Small tables with named rows and columns. After each table, cells are looked up by row and column.

Mot =
       Betogi    Sus  Tugifof    Neb
Gurek   -2.16  -2.67    -0.69  -0.60
Vam     -5.23  -4.12     6.36   6.41
Kip     -1.10  -1.46    -2.35  -2.25
Nomak    0.24   0.16    -3.33  -3.28

Tugifof of Gurek: -0.69
Neb of Vam: 6.41
Betogi of Nomak: 0.24
Betogi of Vam: -5.23
Betogi of Gurek: -2.16
Tugifof of Kip: -2.35
Neb of Nomak: -3.28
Neb of Kip: -2.25
Tugifof of Nomak: -3.33
Sus of Gurek: -2.67
Sus of Vam: -4.12
Sus of Nomak: 0.16
Tugifof of Vam: 6.36
Betogi of Kip: -1.10
Neb of Gurek: -0.60
Sus of Kip: -1.46
Which row has the largest Sus? Nomak

Table Kur
	Tefa	Vek	Zusaza	Kot	Timo	Divisu	Mib	Lis	Koruz
Dod	245	135	78	146	148	215	126	152	153
Fusaro	104	106	164	47	168	142	166	171	94
Rutuvo	68	140	174	115	184	164	129	233	192
Nito	227	147	55	154	118	182	109	149	135
Labober	180	72	172	114	133	175	244	124	151
Nipe	181	232	169	161	88	92	129	113	196
Gededa	55	133	169	196	175	155	144	217	197
Rabe	216	86	163	130	144	205	227	131	181
Num	55	131	168	213	175	152	147	209	189
Fil	71	143	163	254	187	138	149	167	135
Pib	83	155	165	255	195	136	144	150	117

What is the Divisu of Rabe in Kur? 205
What is the Kot of Dod in Kur? 146
What is the Kot of Nito in Kur? 154
What is the Tefa of Gededa in Kur? 55
What is the Timo of Rabe in Kur? 144
What is the Kot of Gededa in Kur? 196
What is the Koruz of Fusaro in Kur? 94
What is the Koruz of Fil in Kur? 135
What is the Mib of Nipe in Kur? 129
What is the Tefa of Num in Kur? 55
What is the Lis of Rutuvo in Kur? 233
What is the Timo of Fil in Kur? 187
What is the Mib of Rutuvo in Kur? 129
What is the Tefa of Fusaro in Kur? 104
What is the Lis of Dod in Kur? 152
What is the Mib of Pib in Kur? 144
What is the Zusaza of Dod in Kur? 78
What is the Zusaza of Gededa in Kur? 169
What is the Koruz of Num in Kur? 189

Peg =
|  | Gumin | Kife | Suk | Vov | Fimuk | Sibiv | Bav |
|---|---|---|---|---|---|---|---|
| Fak | -0.9 | 0.2 | -3.5 | -2.8 | 1.1 | 0.0 | 3.7 |
| Vul | 2.0 | -0.1 | 4.8 | -3.9 | 0.6 | 4.2 | 4.8 |
| Ses | -0.5 | 0.3 | 2.6 | -5.9 | -0.3 | 3.4 | 5.6 |
| Lem | -2.8 | -0.2 | -0.1 | -2.3 | -0.5 | 4.6 | 3.8 |
| Let | 0.5 | -1.6 | -0.4 | 0.8 | -1.3 | 5.3 | 2.1 |
| Kotenab | -0.7 | 0.5 | 2.5 | -4.5 | 1.1 | 3.7 | 4.8 |
| Sufoni | 1.4 | -0.4 | 1.8 | -1.7 | -1.2 | 3.4 | 4.3 |

Sibiv of Fak = 0.0
Vov of Sufoni = -1.7
Fimuk of Sufoni = -1.2
Sibiv of Kotenab = 3.7
Bav of Lem = 3.8
Suk of Lem = -0.1
Suk of Vul = 4.8
Row with the largest Vov: Let

Tela.csv
,Nuga,Vedimen,Vivu
Tes,-235,-4207,-9462
Niva,-6558,-7934,-6627
Vabupa,-7822,-7934,-3792
Vafelar,-7822,-7934,-5682
Feb,-7822,-9177,1879
Ruku,-6558,-7934,-5682
Kal,-6558,-6692,-956
Lopaf,-6558,-9177,-3792
Boz,-2764,8218,-3792
Negina,8617,-7934,-9462
Nam,-6558,2005,4715
Zalo,4823,-7934,-3792
Vik,-6558,-9177,-956
Marinas,-6558,-6692,-1901

Vivu of Vafelar: -5682
Nuga of Tes: -235
Nuga of Vafelar: -7822
Nuga of Ruku: -6558
Vivu of Nam: 4715
Nuga of Nam: -6558
Nuga of Lopaf: -6558
Nuga of Marinas: -6558
Row with the largest Vedimen: Boz

Table Tar
         Resevin  Bet
Pofogo         8  244
Temugif       29  159
Dif           75  129

What is the Bet of Temugif in Tar?
159
What is the Bet of Pofogo in Tar?
244
What is the Resevin of Pofogo in Tar?
8
What is the Resevin of Dif in Tar?
75
What is the Bet of Dif in Tar?
129
What is the Resevin of Temugif in Tar?
29

Lun:
cols = Pepo, Nukob, Nem, Sel, Pugi, Dos, Tor
Fosivar: [86, 131, 174, 219, 82, 107, 123]
Ranibar: [218, 186, 139, 55, 187, 181, 135]
Lonubag: [211, 156, 132, 74, 181, 191, 107]
Tokane: [85, 129, 177, 219, 70, 119, 113]
Sebak: [233, 200, 135, 23, 177, 128, 166]
Zorim: [83, 128, 174, 223, 67, 125, 112]
Tonolo: [82, 128, 179, 221, 65, 125, 110]
Givi: [214, 163, 134, 70, 183, 189, 108]
Seruk: [84, 131, 173, 221, 74, 116, 118]
Dal: [210, 158, 133, 72, 181, 189, 109]
Gor: [86, 130, 166, 222, 78, 113, 122]
Sez: [211, 159, 133, 72, 182, 188, 111]
Nukam: [197, 163, 124, 49, 150, 176, 181]

Givi, Pugi: 183
Lonubag, Dos: 191
Lonubag, Pugi: 181
Nukam, Nukob: 163
Sez, Pepo: 211
Lonubag, Pepo: 211
Ranibar, Nukob: 186
Zorim, Sel: 223
Fosivar, Pepo: 86
Sez, Dos: 188
Zorim, Nem: 174
Sebak, Tor: 166
Tonolo, Pugi: 65
Zorim, Tor: 112
Tonolo, Nukob: 128
Seruk, Nem: 173
Row with the largest Tor: Nukam

Rufeme:
	Zez	Voba	Fili	Dil	Gez	Rubukug	Senelu	Gikol	Kol
Pim	0.89	0.75	0.88	0.64	0.70	0.29	0.50	0.35	0.13
Saf	0.90	0.76	0.77	0.63	0.72	0.26	0.54	0.40	0.12
Rit	0.72	0.71	0.65	0.74	0.85	0.88	0.65	0.95	0.62

Rit, Senelu: 0.65
Rit, Gez: 0.85
Pim, Zez: 0.89
Saf, Fili: 0.77
Saf, Rubukug: 0.26
Saf, Gikol: 0.40
Pim, Voba: 0.75
Saf, Senelu: 0.54
Rit, Rubukug: 0.88
Pim, Gikol: 0.35
Pim, Gez: 0.70
Saf, Gez: 0.72
Saf, Kol: 0.12
Row with the largest Senelu: Rit

Mit:
,Supok,Satup,Venod,Kesuzur,Gimila
Dipufo,30,68,224,111,75
Zesason,110,107,38,148,169
Purafa,119,25,160,64,105
Bap,104,8,228,34,61
Nipuled,36,102,210,103,50

What is the Kesuzur of Nipuled in Mit? 103
What is the Venod of Dipufo in Mit? 224
What is the Supok of Dipufo in Mit? 30
What is the Gimila of Purafa in Mit? 105
What is the Gimila of Zesason in Mit? 169
What is the Satup of Nipuled in Mit? 102
What is the Satup of Bap in Mit? 8
What is the Satup of Zesason in Mit? 107
What is the Gimila of Bap in Mit? 61
What is the Gimila of Dipufo in Mit? 75
What is the Satup of Dipufo in Mit? 68
What is the Kesuzur of Dipufo in Mit? 111
What is the Venod of Nipuled in Mit? 210
What is the Supok of Nipuled in Mit? 36

Fadabu =
         Mimizo  Tidib  Tatefo  Segav  Lonom   Vom   Gul   Neb  Fufumur   Ril
Tobepo     2895   3041    5326   1793   3621  4700  3949  6274     5096  5394
Lutotaf    6141   5845    1308   6262   4203  5446  5627  3642     9811  3905
Roda       4329   3089    3922   5036    150   980  1369  2043      786  5979
Zinogo     4516   2826    3723   3313   4101  3908  2426  2649     1538  4845
Gege       5225   5460    2098   5672    807   960  3799  1586     3837  4710
Bufat      1291   2644    2239   1561   7257  4149  4038  6332     3433  4771
Pas        1613   3937    3318   3001   6147  1586  3146  2615     3115   810

Fufumur of Roda: 786
Mimizo of Tobepo: 2895
Tatefo of Lutotaf: 1308
Gul of Roda: 1369
Ril of Zinogo: 4845
Segav of Zinogo: 3313
Vom of Roda: 980
Lonom of Lutotaf: 4203
Lonom of Tobepo: 3621
Mimizo of Lutotaf: 6141
Neb of Pas: 2615

Pavedo:
cols = Tabof, Mef, Sofotop, Dalizo, Mukule, Muv, Nolinuv, Bamet, Lobuk
Tefu: [5143, 337, 4333, -600, 4559, -3116, 1204, 4737, -4461]
Fis: [3974, 934, 6676, -535, 277, 2249, -2659, 1041, -2548]
Limuziz: [2110, 5199, 4754, -2830, -492, 2218, -1100, 1253, -5972]
Feger: [1576, 1067, 4411, 37, 3042, 938, -5098, -766, -5288]
Dozoko: [3285, 2980, 2566, 1235, 2329, 1424, -4768, 2732, -4686]
Tuleb: [2758, 2260, 3687, 990, 4635, -3305, 2176, 668, -7992]
Safurur: [5057, 1530, 6722, 6621, 1251, -698, -13, 214, -2923]
Vof: [4143, -1293, 6211, 1410, 2916, -1797, -197, 3110, -3852]

Vof, Lobuk => -3852
Fis, Tabof => 3974
Limuziz, Mukule => -492
Tuleb, Muv => -3305
Safurur, Lobuk => -2923
Limuziz, Lobuk => -5972
Dozoko, Nolinuv => -4768
Safurur, Bamet => 214
Feger, Sofotop => 4411
Safurur, Sofotop => 6722
Dozoko, Mef => 2980
Vof, Bamet => 3110
Feger, Dalizo => 37
Fis, Mef => 934
Limuziz, Muv => 2218

Komu:
         Fusuf    Fos    Kob   Bobo
Nedi     45.83  40.61  66.60  95.29
Seto     59.22  90.75  84.08  70.26
Nefer    30.21  45.99  51.31  39.79
Rudoniz  28.71  56.99  76.24  59.72
Rodalov  36.50  23.09  30.62  64.28

Fos of Rodalov is 23.09
Fos of Rudoniz is 56.99
Kob of Nefer is 51.31
Fusuf of Nedi is 45.83
Fos of Nedi is 40.61
Fusuf of Rudoniz is 28.71
Kob of Rodalov is 30.62
Fos of Seto is 90.75
Fos of Nefer is 45.99
Kob of Nedi is 66.60
Bobo of Rudoniz is 59.72
Kob of Rudoniz is 76.24
Fusuf of Rodalov is 36.50
Kob of Seto is 84.08
Fusuf of Seto is 59.22

Dupi =
         Filepar  Loz  Pak  Nak  Kod
Leraf         56  161  140   48   95
Toganur       60  168  136   52   90
Fogaf         83   21  125  129   61
Fon           47  180  133   65   96
Sifu          56  162  140   47   95
Tasu          57  163  139   49   93
Der          155   31   94  168  114
Vugi          56  164  140   49   95
Botof         55  162  141   47   96
Ler           64  175  132   57   85
Guran        193   52   66  170  111
Lef          107   30  119  166   86
Mavove        58  165  138   50   92

Pak of Tasu: 139
Pak of Lef: 119
Filepar of Tasu: 57
Nak of Leraf: 48
Pak of Sifu: 140
Nak of Sifu: 47
Pak of Botof: 141

Mis =
columns: Borokod, Forebet, Simutur, Dekuru, Mefalud
Fuda: [206, 174, 129, 159, 88]
Bik: [129, 164, 133, 110, 100]
Noz: [88, 83, 81, 52, 145]
Gomi: [145, 126, 107, 131, 115]
Gazeli: [144, 83, 96, 116, 71]
Sulenef: [96, 190, 120, 62, 124]
Lim: [111, 119, 104, 50, 72]

Noz, Borokod -> 88
Gazeli, Dekuru -> 116
Fuda, Forebet -> 174
Fuda, Mefalud -> 88
Gazeli, Mefalud -> 71
Lim, Borokod -> 111
Gazeli, Simutur -> 96
Lim, Forebet -> 119
Fuda, Borokod -> 206
Bik, Mefalud -> 100
Bik, Dekuru -> 110
Lim, Dekuru -> 50
Fuda, Dekuru -> 159
Gomi, Forebet -> 126
Sulenef, Mefalud -> 124
Which row has the largest Forebet? Sulenef

